Below is a small trained network, with its code and all its weights. Each question gives an input and a target symbol and asks what happens when units are switched off, that is, made to give their printed mean instead of their output.

import numpy as np


def w(rows, s, z=0):
    codes = np.array(rows[::2]) - 128.0
    scale = np.full(codes.shape[1], s)
    scale[-1] = z or s
    return codes * scale


def f(y):
    return y / 2 * (1 + np.tanh(0.7978845608 * (y + 0.044715 * y**3)))


def softmax(a):
    e = np.exp(a - a.max(-1, keepdims=True))
    return e / e.sum(-1, keepdims=True)


def log_softmax(a):
    a = a - a.max(-1, keepdims=True)
    return a - np.log(np.exp(a).sum(-1, keepdims=True))


def net(x, mask):
    ids = ['ΓΘΛΞΠΣαβδζημτω'.index(c) for c in x.split()]
    T = len(ids)
    res = E[ids] + P[:T]
    r = res
    for j in range(2):
        rows = slice(2 * j, 2 * j + 2)
        q, k, v = (r @ M[0][rows].T for M in (Q, K, V))
        z = softmax(np.where(np.tri(T) > 0, q @ k.T / 2**0.5, -1e9)) @ v
        o = O[0][rows]
        res = res + np.where(mask[j], z, o[:, -1]) @ o[:, :-1]
    y = f(res @ A[0][:, :-1].T + A[0][:, -1])
    res = res + np.where(mask[2:6], y, B[0][:, -1]) @ B[0][:, :-1]
    return log_softmax(res[-1] @ U[:, :-1].T + U[:, -1])


Q, K, V, O, A, B = {}, {}, {}, {}, {}, {}
E = w([
[234,65,187,77],'Γ',
[165,178,105,76],'Θ',
[171,39,215,118],'Λ',
[163,128,141,71],'Ξ',
[33,126,58,115],'Π',
[75,36,110,252],'Σ',
[112,108,160,142],'α',
[52,144,75,131],'β',
[131,53,170,169],'δ',
[124,137,109,112],'ζ',
[144,197,48,110],'η',
[139,34,135,176],'μ',
[184,193,73,111],'τ',
[82,98,97,77],'ω',
],0.012)
P = w([
[182,113,139,89],'0',
[115,200,189,48],'1',
[67,76,46,73],'2',
[7,255,111,136],'3',
[224,94,92,121],'4',
[97,217,173,158],'5',
[107,52,66,56],'6',
[117,220,166,246],'7',
[172,61,125,73],'8',
],0.0095)
Q[0] = w([
[165,103,153,89],'h1',
[66,167,160,84],'h1',
[102,101,197,126],'h2',
[92,246,196,185],'h2',
],0.011)
K[0] = w([
[128,180,187,248],'h1',
[72,158,181,108],'h1',
[181,85,136,141],'h2',
[133,166,182,50],'h2',
],0.012)
V[0] = w([
[91,100,182,2],'h1',
[196,135,97,251],'h1',
[112,79,146,246],'h2',
[115,91,216,186],'h2',
],0.0073)
O[0] = w([
[168,160,183,162,252],'h1',
[62,139,12,131,48],'h1',
[110,51,16,178,29],'h2',
[2,127,155,161,91],'h2',
],0.0057,0.0031)
A[0] = w([
[175,97,79,164,94],'n1',
[151,151,109,51,137],'n2',
[16,254,160,134,255],'n3',
[126,136,97,114,76],'n4',
],0.0083,0.0027)
B[0] = w([
[57,80,105,168,146],'n1',
[206,26,124,254,214],'n2',
[196,31,181,145,253],'n3',
[110,25,47,203,110],'n4',
],0.0086,0.0039)
U = w([
[191,78,253,193,194],'Γ',
[163,226,213,178,168],'Θ',
[120,176,201,140,218],'Λ',
[130,209,128,89,39],'Ξ',
[121,173,91,57,104],'Π',
[118,16,40,194,79],'Σ',
[96,161,151,117,26],'α',
[110,172,125,100,62],'β',
[153,155,64,134,4],'δ',
[140,173,107,107,53],'ζ',
[218,120,8,46,248],'η',
[134,67,64,114,131],'μ',
[222,193,27,201,58],'τ',
[131,150,117,75,5],'ω',
],0.0062,0.0028)

Each question gives the input, a string of symbols that net reads in full, and the target symbol t.
The units are the heads (2 rows each of Q, K, V and O) and the neurons (one row each of A and B). Each row of codes is followed by its name. A weight is (code - 128) times the scale printed after its matrix; where a second scale follows, it is the last column's (O, A, B and U).
mask holds one flag per unit, heads first, then neurons. A switched-off unit (its flag False) gives its mean, the last column of its rows in O or B, instead of its output. The means were averaged over made-up inputs and are rounded, as every weight is.
A unit's drop is (log p(t) with every unit on - log p(t) with that unit switched off) / (log p(t) with every unit on - log p(t) with every unit switched off).
The circuit of an input: a set's keep is (log p(t) with only the set's units on - log p(t) with every unit switched off) / (log p(t) with every unit on - log p(t) with every unit switched off). Starting from all 6 units, units are removed one at a time, each time the one whose removal leaves the highest keep (on an exact tie, the one counted first), for as long as the keep stays at least 0.8.
circuit, biggest first: the units of the circuit, biggest drop first
unit that matters most: the unit with the biggest drop
top k neurons: the k neurons with the biggest drops, biggest first
which heads matter: for each layer, one digit per head in row order, 1 if its drop is at least 0.15 and else 0, layers parted by /
drop when u is switched off: that unit's drop, to one decimal
input Λ Λ Σ Γ Σ τ τ, target Σ: unit that matters most => h2
input Ξ Λ τ β, target Γ: which heads matter => 00
input Π Θ α η, target Γ: top 2 neurons => [n3, n2]
input Γ Γ ω ζ η τ, target Γ: circuit, biggest first => [n3, h2]
input τ α Σ β Γ τ Γ τ Λ, target Σ: circuit, biggest first => [h2, h1]
input Γ Γ Γ Γ Λ ζ, target Γ: which heads matter => 01
input Γ Σ Γ ω, target Γ: which heads matter => 00
input τ Θ η Γ Σ Γ ω τ Γ, target Σ: which heads matter => 11
input Γ Λ ω Σ, target Γ: circuit, biggest first => [n3, h1]
input Σ ζ α Θ Σ, target Σ: circuit, biggest first => [h2, n1]
input Σ ω Σ Γ Γ, target Σ: circuit, biggest first => [h2, n1]
input τ Γ Σ η Γ β, target Γ: drop when n2 is switched off => -0.1
input τ Γ Γ Σ Ξ Π τ η, target Γ: drop when n3 is switched off => 1.1
input Γ Γ Λ Θ, target Γ: drop when n3 is switched off => 0.7
input μ Π τ Θ, target Γ: circuit, biggest first => [n3]
